[[-0.9, 0.0, 1.1, -0.9], [-0.5, -2.0, 0.7, -1.9], [-2.3, 0.1, -0.9, -1.3]] out -0.9, -1.3
[[103.42, 52.28, 70.09, -75.51, 162.71, -235.40], [-31.63, 79.05, 47.28, 172.85, 171.15, 205.26], [224.80, 78.13, -156.12, 35.96, 52.68, 118.73]] out 103.42, 118.73
[-0.558, 0.570, 1.316, -1.185, -1.278, -0.119] out -0.558, -0.119
[104.258, 51.255, 41.236, 91.618, -98.457] out 104.258, -98.457
[[-0.04, -0.01, -0.12, -0.10, -0.04, -0.08], [0.08, -0.13, -0.18, 0.01, 0.22, 0.05], [0.03, -0.04, -0.03, -0.13, -0.07, 0.02]] out -0.04, 0.02
[-98.800, -163.376, 110.493, -151.423, 44.652, -117.433, 137.470] out -98.800, 137.470
---
[[+4.17 -4.41 -1.11 -5.12 -4.99 -4.10]
 [-1.68 -2.08 -1.64 +1.87 -1.04 -1.95]
 [+3.89 -4.27 -1.08 -4.85 -4.79 -3.94]] → -1.04

[[-2.45 -0.38 -5.07 -3.13]
 [+0.13 +1.41 +0.57 +2.54]
 [-1.25 +0.62 +1.15 +0.76]] → +0.57

[[+0.35 +1.36 -1.24 +0.42 +2.18 -3.39]
 [+2.59 -3.51 +2.72 -0.49 +2.77 -2.71]
 [-0.12 +4.21 +0.65 -1.52 -0.51 -2.74]] → +2.77

[[+0.08 +1.20 -1.83 -1.65 +1.15 -2.75 +2.03]
 [-0.28 -0.33 +0.13 +0.03 -0.31 +0.30 -0.31]
 [-1.22 -2.65 +2.56 +2.09 -2.48 +4.60 -3.41]] → +0.30

[[+3.12 +3.69 +1.18 -0.13 -0.07]
 [+2.05 -1.42 -1.33 +4.06 +0.01]
 [-4.67 -0.39 -1.53 -3.77 -0.25]] → +4.06

[[+1.73 +3.24 +1.10 +2.81 +3.14]
 [-0.97 -4.88 -1.16 -4.09 -5.78]
 [+1.55 +3.50 +0.85 +2.64 +4.42]] → -4.09
---
[[-0.012 -0.018  0.183 -0.186 -0.129]
 [ 0.029 -0.204 -0.060 -0.010  0.161]] => -0.129

[[ 0.038 -0.115 -0.039  0.069  0.181  0.091 -0.097]
 [-0.041  0.149  0.002 -0.152  0.092 -0.020  0.019]
 [-0.035  0.162  0.081 -0.125  0.195 -0.140  0.080]] => 0.019

[[ 0.557 -1.509  1.237  0.250]
 [ 0.462 -1.395  1.188  0.275]
 [ 0.597 -0.473  0.701  0.070]] => 0.275

[[ 21.7   9.1   8.5  16.3  -9.5   0.3 -22.1]
 [  0.6   2.7   0.1  -8.6   5.4  16.1  13.7]] => -22.1

[[ 0.097  0.124  0.166 -0.097  0.297  0.117  0.002]
 [ 0.069  0.132  0.096 -0.083  0.297  0.103 -0.013]
 [-1.512 -0.341  0.072  0.307  2.192 -0.897  0.690]] => -0.013

[[-188.18 -195.89 -158.17 -214.09  218.35  210.36]
 [ 131.80   83.07   81.00   15.48 -117.03 -154.40]] => 210.36

[[  88.54  140.12  -42.48  -63.24  -74.31   -1.01]
 [ 123.22   93.82  -81.32  -41.94 -163.20    2.32]] => -1.01

[[-118.00  173.74 -216.48 -222.26   10.76]
 [ -90.55   58.30 -112.36 -165.47   60.89]
 [-217.62 -192.42  -24.97  -11.49   79.45]] => 60.89

[[ 0.07 -0.12  0.00 -0.01]
 [-0.08  0.02  0.22  0.13]
 [-0.02 -0.05  0.17  0.15]] => 0.13

[[ 1.780  2.211 -0.767 -1.362  0.718  2.250  0.235]
 [ 1.435  1.937 -1.604 -1.885  1.510  1.006  0.395]] => 0.235
---
[[  9.13 -12.11   9.80  -9.83  19.00 -16.05  16.46  17.60]
 [ -4.98 -14.65  -2.85 -12.85 -13.47  18.27  13.92   8.74]
 [ -0.12 -12.61   5.48  16.05 -12.08  18.87   5.65 -11.97]
 [ -7.07 -14.80  -5.22 -13.44  -5.28  17.73  12.22  10.89]
 [  1.91   6.98   0.16  18.14  17.20 -19.20 -10.54  14.56]
 [  1.01  13.16   2.33 -13.02  -3.28 -16.64   4.16  15.38]] 15.38

[[  3.58  -2.76  -5.97  -2.13  -6.46  -4.08  -1.20]
 [ -0.96   7.36 -15.59   9.10 -15.31 -15.95   7.25]
 [ -9.74 -19.31  12.42 -21.81  12.17  12.42 -19.56]
 [  1.97  13.75 -22.41  16.56 -22.06 -22.63  13.85]
 [-10.23 -18.68  11.85 -21.13  11.66  11.65 -19.08]
 [ -6.77 -19.22  11.96 -21.53  11.49  12.74 -18.83]
 [  2.64  10.29 -19.01  12.66 -18.86 -18.70  10.77]
 [ -7.85 -20.35  13.23 -22.88  12.79  13.84 -20.11]
 [ -5.45   4.98 -12.62   6.11 -12.11 -13.94   4.04]
 [ -9.35 -18.40  11.46 -20.76  11.22  11.47 -18.62]] -18.62

[[ 17.982   8.904   6.874  -5.151  20.317   2.765   0.807  -5.076   5.588
   15.480  -5.368]
 [  7.265  -6.812   9.609  -9.578 -16.690   0.106 -10.529  15.650  -5.298
   -0.467  -9.042]
 [ 10.665   4.865   8.694  -9.035   6.839  -7.304  -6.882   5.244  -0.816
   16.037 -13.602]
 [-22.034   5.622 -10.405  -1.252  -8.347  -8.868   7.471   2.784   2.471
   -6.829   5.858]
 [ 14.417   3.752   8.549  -2.057  18.394   8.028  -5.667  -0.818  -8.071
   19.148  -2.269]
 [ -4.666 -21.351   1.439  -0.074 -19.322   1.309   2.668   4.143   3.130
   -1.687   7.404]
 [  6.907 -12.174   6.754  -4.058 -17.985  -6.846   2.705   4.825   4.789
   20.137  -2.423]
 [  7.705 -13.005   2.044   3.815 -22.780   2.692   8.345   5.824   9.630
   -3.654   4.779]
 [  7.882   6.039   4.002   6.205  22.648  13.661  -5.067  -2.548  -7.530
    5.893   5.649]
 [-10.724 -15.520  -5.975   5.520  -6.072  -0.304  11.766  -8.373   9.952
    2.394  13.307]] 13.307

[[ -4.090  -7.007  -8.671  -1.353   2.841 -10.200  -4.723  -2.956  -3.646
   -3.161   0.035]
 [ -7.541  -1.617  -3.264  -4.496   4.504 -10.884  -5.369   1.523  -5.784
    0.601  -2.720]
 [ -5.672  11.301 -11.766   9.947 -17.540   4.808  19.390  -7.539  19.567
  -14.846   8.679]
 [-10.807  13.484  21.357 -15.594  10.695  -2.424 -17.661  13.086 -16.133
   19.363 -18.644]
 [-12.646  -2.239 -11.554  -4.268   8.027 -18.962  -5.550   0.269  -4.571
   -0.462  -2.709]] -2.709

[[ -1.5   2.2  -6.9  -3.0   4.2  -8.2 -15.8   3.3 -12.1  -2.1  24.4 -19.7]
 [ -0.3  -9.9  -6.9  -1.5  -4.1  -7.6  -0.4  -9.8   2.7  -0.2  -9.7  -6.9]
 [ -4.5  -7.0  -6.9  -4.3  -6.6  -2.6  -5.6  -3.8  -7.5  -5.2  -2.8  -9.8]
 [ -1.5   1.6  -6.7  -5.1 -10.2  -6.0  -5.6  11.7 -16.2  -6.2  15.8 -19.2]
 [ -5.4   1.4  -6.9 -10.1   7.1  -5.9 -17.3  -7.9  -2.1  -5.1   9.4  -6.0]
 [ -4.9 -10.8  -7.3  -5.1 -12.6   0.8   3.1 -11.5   2.7  -5.2 -17.7  -2.8]
 [ -1.4  -7.7  -6.9  -8.1 -13.0  -0.4  -3.2  -3.8  -7.5  -5.8 -12.4   2.0]
 [  3.7   3.1  -6.9  -9.2  -6.0  -5.9 -10.4   7.6 -13.8  -5.2  14.8
   -6.9]] -6.9
---
[[-0.08  0.13 -0.18 -0.20]
 [ 0.09 -0.15  0.11  0.03]]: 0.03

[[ -1.440  11.812  11.583  -2.649  -2.050]
 [ -3.496   2.904 -11.614  -2.649  -4.450]
 [-10.692   2.904 -18.058  -2.649  -4.210]]: -4.450

[[-12.587  16.023   3.578   7.130]
 [ -7.410  17.471  -0.705  10.038]
 [ -3.491  17.256   1.428  10.514]]: 10.038

[[-13.849   4.934   5.730   2.869   3.067   1.329]
 [ -2.452  20.083  16.616  17.707  13.476   9.563]]: 9.563

[[ 0.416 -0.103 -0.053  1.979 -2.220 -1.355  1.486]
 [ 0.570  0.946 -2.167 -0.997 -1.463  1.215 -0.767]
 [ 0.113 -0.605 -0.991  0.815 -0.879  0.014  1.613]]: -0.767

[[ 15.215 -20.734  -8.400  -5.494  -6.285]
 [ -5.147   6.843   6.950  -3.130 -10.203]]: -10.203

[[-1.14  0.91  2.22  0.34]
 [ 0.26  1.18 -0.31 -0.81]
 [-0.45  1.20  0.44  0.16]]: -0.81

[[ 0.207 -0.168  0.100 -0.168 -0.100 -0.199  0.172]
 [ 0.105  0.170  0.003  0.120  0.147  0.090  0.104]]: 0.104
